Below is a small trained network, with its code and all its weights. Each question gives an input and a target symbol and asks what happens when units are switched off, that is, made to give their printed mean instead of their output.

import numpy as np


def w(rows, s, z=0):
    codes = np.array(rows[::2]) - 128.0
    scale = np.full(codes.shape[1], s)
    scale[-1] = z or s
    return codes * scale


def f(y):
    return np.maximum(y, 0)


def softmax(a):
    e = np.exp(a - a.max(-1, keepdims=True))
    return e / e.sum(-1, keepdims=True)


def log_softmax(a):
    a = a - a.max(-1, keepdims=True)
    return a - np.log(np.exp(a).sum(-1, keepdims=True))


def net(x, mask):
    ids = ['αβγδεζηθλξπστφψω'.index(c) for c in x.split()]
    T = len(ids)
    res = E[ids] + P[:T]
    u = 0
    for l in range(2):
        q, k, v = (res @ M[l].T for M in (Q, K, V))
        z = softmax(np.where(np.tri(T) > 0, q @ k.T / 2**0.5, -1e9)) @ v
        res = res + np.where(mask[u], z, O[l][:, -1]) @ O[l][:, :-1]
        u += 1
        y = f(res @ A[l][:, :-1].T + A[l][:, -1])
        res = res + np.where(mask[u : u + 8], y, B[l][:, -1]) @ B[l][:, :-1]
        u += 8
    return log_softmax(res[-1] @ U[:, :-1].T + U[:, -1])


Q, K, V, O, A, B = {}, {}, {}, {}, {}, {}
E = w([
[142,131,87,88],'α',
[102,126,87,112],'β',
[156,144,138,76],'γ',
[78,131,70,93],'δ',
[108,149,129,98],'ε',
[166,114,84,126],'ζ',
[221,102,40,117],'η',
[56,101,51,121],'θ',
[157,92,130,129],'λ',
[214,99,120,163],'ξ',
[224,87,69,159],'π',
[136,117,221,208],'σ',
[119,163,50,145],'τ',
[85,181,69,242],'φ',
[138,11,188,97],'ψ',
[190,63,161,251],'ω',
],0.017)
P = w([
[206,112,64,155],'0',
[245,103,72,167],'1',
[254,97,68,203],'2',
[219,97,64,237],'3',
[225,115,75,234],'4',
[190,119,70,221],'5',
],0.0057)
Q[0] = w([
[3,179,164,61],'L0H1',
[149,143,49,202],'L0H1',
],0.0072)
K[0] = w([
[151,246,78,53],'L0H1',
[171,89,180,151],'L0H1',
],0.011)
V[0] = w([
[238,253,113,226],'L0H1',
[161,48,38,173],'L0H1',
],0.0057)
O[0] = w([
[163,182,142,254,244],'L0H1',
[178,25,84,128,254],'L0H1',
],0.0092,0.0057)
A[0] = w([
[184,130,122,119,94],'L0N1',
[12,159,103,103,220],'L0N2',
[98,140,113,45,96],'L0N3',
[72,142,67,197,191],'L0N4',
[149,148,155,163,71],'L0N5',
[135,93,186,191,86],'L0N6',
[117,84,98,39,254],'L0N7',
[173,147,117,119,102],'L0N8',
],0.011,0.0035)
B[0] = w([
[36,77,52,94,212],'L0N1',
[73,153,60,107,136],'L0N2',
[89,179,106,63,135],'L0N3',
[254,174,139,75,254],'L0N4',
[140,101,230,132,194],'L0N5',
[136,127,243,77,252],'L0N6',
[16,153,159,126,193],'L0N7',
[135,145,68,127,183],'L0N8',
],0.0061,0.0076)
Q[1] = w([
[253,150,112,193],'L1H1',
[204,169,118,155],'L1H1',
],0.012)
K[1] = w([
[255,230,196,136],'L1H1',
[253,141,68,178],'L1H1',
],0.0052)
V[1] = w([
[180,105,1,112],'L1H1',
[84,243,12,124],'L1H1',
],0.0061)
O[1] = w([
[82,79,150,237,109],'L1H1',
[127,254,58,215,2],'L1H1',
],0.0088,0.014)
A[1] = w([
[147,59,116,173,254],'L1N1',
[144,143,126,150,41],'L1N2',
[159,142,175,66,144],'L1N3',
[134,114,204,120,138],'L1N4',
[185,98,160,68,147],'L1N5',
[82,158,118,219,18],'L1N6',
[168,248,82,143,246],'L1N7',
[110,148,196,185,128],'L1N8',
],0.011,0.0038)
B[1] = w([
[94,152,219,123,210],'L1N1',
[217,90,100,179,132],'L1N2',
[114,116,33,162,207],'L1N3',
[142,151,74,84,199],'L1N4',
[131,148,100,74,254],'L1N5',
[186,157,114,170,145],'L1N6',
[99,198,165,77,145],'L1N7',
[60,153,2,203,141],'L1N8',
],0.0087,0.026)
U = w([
[111,133,121,132,80],'α',
[93,147,149,117,137],'β',
[104,176,185,94,119],'γ',
[54,199,151,82,115],'δ',
[81,197,185,82,207],'ε',
[148,102,127,151,134],'ζ',
[168,53,70,193,129],'η',
[66,135,57,154,183],'θ',
[84,118,190,118,252],'λ',
[156,127,250,96,96],'ξ',
[139,65,202,141,87],'π',
[176,139,58,112,28],'σ',
[208,193,145,135,152],'τ',
[168,158,166,118,19],'φ',
[1,107,150,86,243],'ψ',
[160,106,214,64,61],'ω',
],0.0067,0.0036)

Each question gives the input, a string of symbols that net reads in full, and the target symbol t.
The units are the heads (2 rows each of Q, K, V and O) and the neurons (one row each of A and B). Each row of codes is followed by its name. A weight is (code - 128) times the scale printed after its matrix; where a second scale follows, it is the last column's (O, A, B and U).
mask holds one flag per unit, layer by layer, with each layer's heads first. A switched-off unit (its flag False) gives its mean, the last column of its rows in O or B, instead of its output. The means were averaged over made-up inputs and are rounded, as every weight is.
A unit's drop is (log p(t) with every unit on - log p(t) with that unit switched off) / (log p(t) with every unit on - log p(t) with every unit switched off).
The circuit of an input: a set's keep is (log p(t) with only the set's units on - log p(t) with every unit switched off) / (log p(t) with every unit on - log p(t) with every unit switched off). Starting from the 12 units with the biggest drops (on a tie, the unit counted first), units are removed one at a time, each time the one whose removal leaves the highest keep (on an exact tie, the one counted first), for as long as the keep stays at least 0.8.
circuit, biggest first: the units of the circuit, biggest drop first
unit that matters most: the unit with the biggest drop
k most important neurons: the k neurons with the biggest drops, biggest first
k most important neurons of layer l: the k neurons of layer l with the biggest drops, biggest first
input π δ ζ, target π: 4 most important neurons -> L1N1, L1N3, L1N5, L1N4
input β ζ ω σ α, target ω: circuit, biggest first -> L1H1, L0H1, L0N6
input δ δ ω τ π, target ω: circuit, biggest first -> L0N6, L0N5, L0H1, L1H1
input δ ω β, target ω: circuit, biggest first -> L1H1, L0H1, L0N6, L0N5
input τ γ ζ, target τ: 3 most important neurons of layer 1 -> L1N6, L1N3, L1N7
input ξ γ σ ε φ, target τ: circuit, biggest first -> L0N4, L1H1, L0H1
input π ψ ε, target ψ: circuit, biggest first -> L0H1, L0N4
input γ γ γ δ λ φ, target τ: circuit, biggest first -> L1H1, L0N4, L1N6
input σ σ α, target σ: most important neuron -> L1N1
input σ σ ζ, target σ: 2 most important neurons of layer 0 -> L0N1, L0N6
input σ α λ, target σ: 2 most important neurons -> L1N3, L0N6
input β σ η φ σ, target θ: circuit, biggest first -> L1N8, L1H1
input θ ω ζ, target ω: 3 most important neurons of layer 1 -> L1N1, L1N8, L1N5
input ε ψ σ ζ ζ τ, target τ: unit that matters most -> L0N4
input η σ γ β, target σ: 4 most important neurons of layer 0 -> L0N1, L0N6, L0N4, L0N5
input δ ξ ψ, target ψ: 3 most important neurons of layer 0 -> L0N7, L0N4, L0N1
input ψ τ σ σ γ, target σ: 4 most important neurons of layer 1 -> L1N1, L1N3, L1N5, L1N7
input δ ξ π σ γ, target σ: 4 most important neurons -> L0N1, L0N6, L1N3, L0N5
input λ σ λ ε, target σ: 4 most important neurons of layer 1 -> L1N1, L1N3, L1N5, L1N7
input λ ψ ζ, target ψ: unit that matters most -> L0H1
input γ ψ ε π, target ψ: 3 most important neurons -> L0N7, L0N4, L0N1
input ε λ η τ, target τ: 3 most important neurons of layer 0 -> L0N4, L0N6, L0N5
input θ δ β σ θ, target σ: 2 most important neurons of layer 0 -> L0N4, L0N6
input ζ σ θ σ σ λ, target σ: 4 most important neurons of layer 1 -> L1N3, L1N1, L1N5, L1N4
input ε γ η ψ, target ψ: 2 most important neurons of layer 0 -> L0N7, L0N4
input σ α θ, target σ: 2 most important neurons of layer 1 -> L1N1, L1N3
input σ σ σ ξ, target σ: 2 most important neurons of layer 1 -> L1N3, L1N5
input ε σ σ δ, target σ: 3 most important neurons of layer 1 -> L1N1, L1N3, L1N5
